Below is a small trained network, with its code and all its weights. Each question gives an input and a target symbol and asks what happens when units are switched off, that is, made to give their printed mean instead of their output.

import numpy as np


def w(rows, s, z=0):
    codes = np.array(rows[::2]) - 128.0
    scale = np.full(codes.shape[1], s)
    scale[-1] = z or s
    return codes * scale


def f(y):
    return y / 2 * (1 + np.tanh(0.7978845608 * (y + 0.044715 * y**3)))


def softmax(a):
    e = np.exp(a - a.max(-1, keepdims=True))
    return e / e.sum(-1, keepdims=True)


def log_softmax(a):
    a = a - a.max(-1, keepdims=True)
    return a - np.log(np.exp(a).sum(-1, keepdims=True))


def net(x, mask):
    ids = ['αγηθπσψω'.index(c) for c in x.split()]
    T = len(ids)
    res = E[ids] + P[:T]
    r = res
    for j in range(2):
        rows = slice(3 * j, 3 * j + 3)
        q, k, v = (r @ M[0][rows].T for M in (Q, K, V))
        z = softmax(np.where(np.tri(T) > 0, q @ k.T / 3**0.5, -1e9)) @ v
        o = O[0][rows]
        res = res + np.where(mask[j], z, o[:, -1]) @ o[:, :-1]
    y = f(res @ A[0][:, :-1].T + A[0][:, -1])
    res = res + np.where(mask[2:14], y, B[0][:, -1]) @ B[0][:, :-1]
    return log_softmax(res[-1] @ U[:, :-1].T + U[:, -1])


Q, K, V, O, A, B = {}, {}, {}, {}, {}, {}
E = w([
[87,162,167,136,96],'α',
[118,86,53,52,139],'γ',
[80,193,85,140,148],'η',
[127,65,168,67,90],'θ',
[203,158,102,43,117],'π',
[202,54,97,255,81],'σ',
[188,166,171,85,96],'ψ',
[48,80,111,113,110],'ω',
],0.012)
P = w([
[53,191,126,85,194],'0',
[121,158,127,83,3],'1',
[126,159,122,71,16],'2',
[124,171,115,63,39],'3',
[120,176,136,74,47],'4',
[126,178,129,67,64],'5',
],0.0057)
Q[0] = w([
[43,116,218,168,31],'h1',
[81,180,132,162,4],'h1',
[113,160,209,195,219],'h1',
[172,108,5,157,185],'h2',
[245,76,75,229,189],'h2',
[128,225,20,55,251],'h2',
],0.032)
K[0] = w([
[50,145,162,24,136],'h1',
[107,172,169,96,169],'h1',
[95,180,91,74,19],'h1',
[79,150,99,70,69],'h2',
[105,149,112,92,14],'h2',
[57,191,164,1,148],'h2',
],0.038)
V[0] = w([
[230,129,33,121,142],'h1',
[148,87,193,118,155],'h1',
[47,84,71,124,90],'h1',
[119,6,151,80,125],'h2',
[105,127,61,125,190],'h2',
[175,122,167,201,170],'h2',
],0.016)
O[0] = w([
[157,75,246,182,185,88],'h1',
[110,112,172,88,99,73],'h1',
[129,89,34,84,207,189],'h1',
[100,68,213,94,129,116],'h2',
[176,87,69,150,127,158],'h2',
[59,129,155,164,12,2],'h2',
],0.012,0.0056)
A[0] = w([
[155,104,82,207,76,118],'n1',
[190,206,188,131,84,58],'n2',
[100,185,152,129,120,89],'n3',
[83,158,159,137,191,76],'n4',
[119,108,139,88,124,97],'n5',
[8,159,134,177,143,3],'n6',
[73,128,166,117,135,2],'n7',
[69,83,136,88,108,27],'n8',
[184,90,103,168,136,59],'n9',
[99,177,153,74,100,202],'n10',
[212,164,195,163,111,123],'n11',
[99,34,99,168,55,108],'n12',
],0.014,0.0065)
B[0] = w([
[124,209,157,154,165,186],'n1',
[10,99,153,221,207,198],'n2',
[173,150,119,159,186,148],'n3',
[126,150,114,205,117,135],'n4',
[117,103,117,86,139,155],'n5',
[180,125,1,124,118,151],'n6',
[141,118,38,54,68,133],'n7',
[215,78,120,110,199,159],'n8',
[72,108,185,204,138,215],'n9',
[69,132,186,144,38,240],'n10',
[253,164,100,33,54,255],'n11',
[95,144,135,10,252,187],'n12',
],0.015,0.009)
U = w([
[116,156,34,71,45,131],'α',
[121,35,125,113,175,252],'γ',
[146,154,52,139,155,83],'η',
[103,45,154,1,96,89],'θ',
[231,120,129,80,96,250],'π',
[121,154,142,37,171,55],'σ',
[93,118,190,105,83,197],'ψ',
[145,71,4,46,146,2],'ω',
],0.0046,0.0029)

Each question gives the input, a string of symbols that net reads in full, and the target symbol t.
The units are the heads (3 rows each of Q, K, V and O) and the neurons (one row each of A and B). Each row of codes is followed by its name. A weight is (code - 128) times the scale printed after its matrix; where a second scale follows, it is the last column's (O, A, B and U).
mask holds one flag per unit, heads first, then neurons. A switched-off unit (its flag False) gives its mean, the last column of its rows in O or B, instead of its output. The means were averaged over made-up inputs and are rounded, as every weight is.
A unit's drop is (log p(t) with every unit on - log p(t) with that unit switched off) / (log p(t) with every unit on - log p(t) with every unit switched off).
most important unit: the unit with the biggest drop
k most important neurons: the k neurons with the biggest drops, biggest first
heads that matter: for each layer, one digit per head in row order, 1 if its drop is at least 0.15 and else 0, layers parted by /
drop of u: that unit's drop, to one decimal
input η θ γ π α, target η: heads that matter : 01
input ω π γ π η α, target ω: most important unit : h1
input γ ψ α σ θ, target θ: heads that matter : 01
input α θ η, target α: heads that matter : 10
input γ γ η α ω, target γ: 2 most important neurons : (n9 n11)
input θ α θ ω, target θ: heads that matter : 11
input α γ γ, target α: heads that matter : 10
input π θ π, target π: heads that matter : 10
input σ α π π ω ψ, target ψ: heads that matter : 01
input σ ω η σ, target σ: heads that matter : 01
input θ γ π, target θ: 2 most important neurons : (n10 n5)
input ω π γ, target ω: heads that matter : 10
input γ σ α γ α ω, target ω: 3 most important neurons : (n6 n8 n7)
input σ θ ω, target ω: most important unit : n6
input γ ω π π, target γ: heads that matter : 11
input γ θ η, target γ: 2 most important neurons : (n9 n11)
input ψ π ω, target ψ: 3 most important neurons : (n10 n2 n11)
input σ ψ γ, target γ: 3 most important neurons : (n11 n9 n10)
input ψ π π π γ σ, target σ: drop of h2 : 0.5
input π α ψ, target π: drop of n2 : -0.1
input α γ θ θ, target α: most important unit : h1
input π η α, target π: drop of n3 : 0.0
input η α π η γ, target η: drop of h2 : 0.8
